[[131 143 117 119 145]
 [128 152 122 117 143]]
->
[[131 143]
 [128 152]]

[[148 121 135]
 [154 128 140]]
->
[[148 121]
 [154 128]]

[[107 101 119]
 [115 114 138]
 [110 112 131]
 [100 121 136]]
->
[[107 101]
 [115 114]]

[[138 157 138 105 117]
 [123 110 120 141 132]
 [122 126 139 121 131]]
->
[[138 157]
 [123 110]]

[[116 146 129 138]
 [117 150 124 143]]
->
[[116 146]
 [117 150]]

[[143 139 128 142 130]
 [107 106 147 125 142]]
->
[[143 139]
 [107 106]]

[[124 128 123 128]
 [136 128 145 133]
 [146 126 107 103]
 [116 129 134 140]
 [129 128 132 129]]
->
[[124 128]
 [136 128]]
---
[[116 134 138 139 130 131 137 124 113 121 139 118 133 137 131]
 [104 146 145 147 146 144 145 105 103 105 146 102 146 145 141]
 [150 111 111 110 111 113 111 150 151 148 110 152 110 112 115]]
->
[[150 104 116]
 [111 146 134]
 [111 145 138]
 [110 147 139]
 [111 146 130]
 [113 144 131]
 [111 145 137]
 [150 105 124]
 [151 103 113]
 [148 105 121]
 [110 146 139]
 [152 102 118]
 [110 146 133]
 [112 145 137]
 [115 141 131]]

[[152 129 153 119 138 118 136 130 119]
 [148 134 152 138 137 139 136 128 119]
 [153 131 147 116 140 123 141 122 123]]
->
[[153 148 152]
 [131 134 129]
 [147 152 153]
 [116 138 119]
 [140 137 138]
 [123 139 118]
 [141 136 136]
 [122 128 130]
 [123 119 119]]

[[142 142]
 [118 137]
 [112 120]
 [139 130]
 [136 128]
 [132 135]
 [ 99 121]
 [122 144]]
->
[[122  99 132 136 139 112 118 142]
 [144 121 135 128 130 120 137 142]]

[[139 136 128 136]
 [129 130 131 123]
 [125 126 129 128]
 [127 121 128 126]
 [128 136 130 137]
 [123 129 127 124]
 [124 135 125 126]
 [106 136 125 127]
 [119 126 157 103]
 [121 131 131 127]
 [127 141 125 128]
 [127 123 125 122]]
->
[[127 127 121 119 106 124 123 128 127 125 129 139]
 [123 141 131 126 136 135 129 136 121 126 130 136]
 [125 125 131 157 125 125 127 130 128 129 131 128]
 [122 128 127 103 127 126 124 137 126 128 123 136]]

[[150 147 113 148 114 114 117]
 [143 139 117 141 116 119 123]
 [147 144 115 145 116 116 119]]
->
[[147 143 150]
 [144 139 147]
 [115 117 113]
 [145 141 148]
 [116 116 114]
 [116 119 114]
 [119 123 117]]

[[125 114 131 116 121 124]
 [120 127 125 136 143 143]
 [106 137 121 132 148 139]
 [107 136 114 131 148 139]
 [115 131 113 122 139 145]
 [123 121 126 146 135 125]]
->
[[123 115 107 106 120 125]
 [121 131 136 137 127 114]
 [126 113 114 121 125 131]
 [146 122 131 132 136 116]
 [135 139 148 148 143 121]
 [125 145 139 139 143 124]]
---
[[118 115 114 116 116 144 134 113 143 147 137 146 106 114]
 [142 144 145 146 145 117 124 147 120 117 119 115 152 144]]
->
[[142 144 145 146 145 117 124 147 120 117 119 115 152 144]]

[[133 131 121 128]
 [124 125 128 124]
 [129 152 125 133]
 [123 128 127 136]
 [113 122 119 113]
 [122 127 109 106]]
->
[[124 125 128 124]
 [123 128 127 136]
 [122 127 109 106]]

[[151 124 144 133 147 137 121 111 146]
 [144 125 139 134 148 132 125 112 139]
 [145 124 140 133 147 134 124 114 146]
 [150 123 141 133 150 134 117 112 152]
 [155 123 143 132 148 143 129 111 149]
 [147 124 142 132 149 139 125 114 136]
 [152 124 142 129 146 140 134 106 141]
 [146 120 142 135 148 139 129 108 150]
 [150 124 137 134 149 132 125 113 140]]
->
[[144 125 139 134 148 132 125 112 139]
 [150 123 141 133 150 134 117 112 152]
 [147 124 142 132 149 139 125 114 136]
 [146 120 142 135 148 139 129 108 150]]

[[118 125 109 101 109 118 133]
 [134 129 129 127 140 138 130]
 [125 125 134 130 128 130 133]
 [128 128 130 144 123 131 123]
 [129 132 129 129 126 132 129]
 [139 137 144 133 135 132 125]
 [136 129 142 135 130 130 119]
 [126 128 138 129 134 118 128]]
->
[[134 129 129 127 140 138 130]
 [128 128 130 144 123 131 123]
 [139 137 144 133 135 132 125]
 [126 128 138 129 134 118 128]]

[[117 103 127 136 140]
 [109 104 132 143 148]
 [151 152 124 118 113]
 [154 153 123 115 111]
 [115 104 130 139 144]
 [154 152 122 115 110]]
->
[[109 104 132 143 148]
 [154 153 123 115 111]
 [154 152 122 115 110]]

[[130 115]
 [132 138]
 [154 125]
 [130 130]
 [129 129]
 [152 129]]
->
[[132 138]
 [130 130]
 [152 129]]

[[110 135 140 118 152 147 121 124 105 116 144 111 123 148 151 150]
 [149 132 123 134 130 120 132 137 139 137 111 136 131 121 120 132]
 [142 129 138 134 126 119 126 126 151 121 132 132 124 111 117 115]
 [127 126 130 137 123 127 124 122 132 126 111 136 109 118 117 116]
 [142 123 144 137 122 120 125 146 131 127 130 128 136 113 129 117]]
->
[[149 132 123 134 130 120 132 137 139 137 111 136 131 121 120 132]
 [127 126 130 137 123 127 124 122 132 126 111 136 109 118 117 116]]
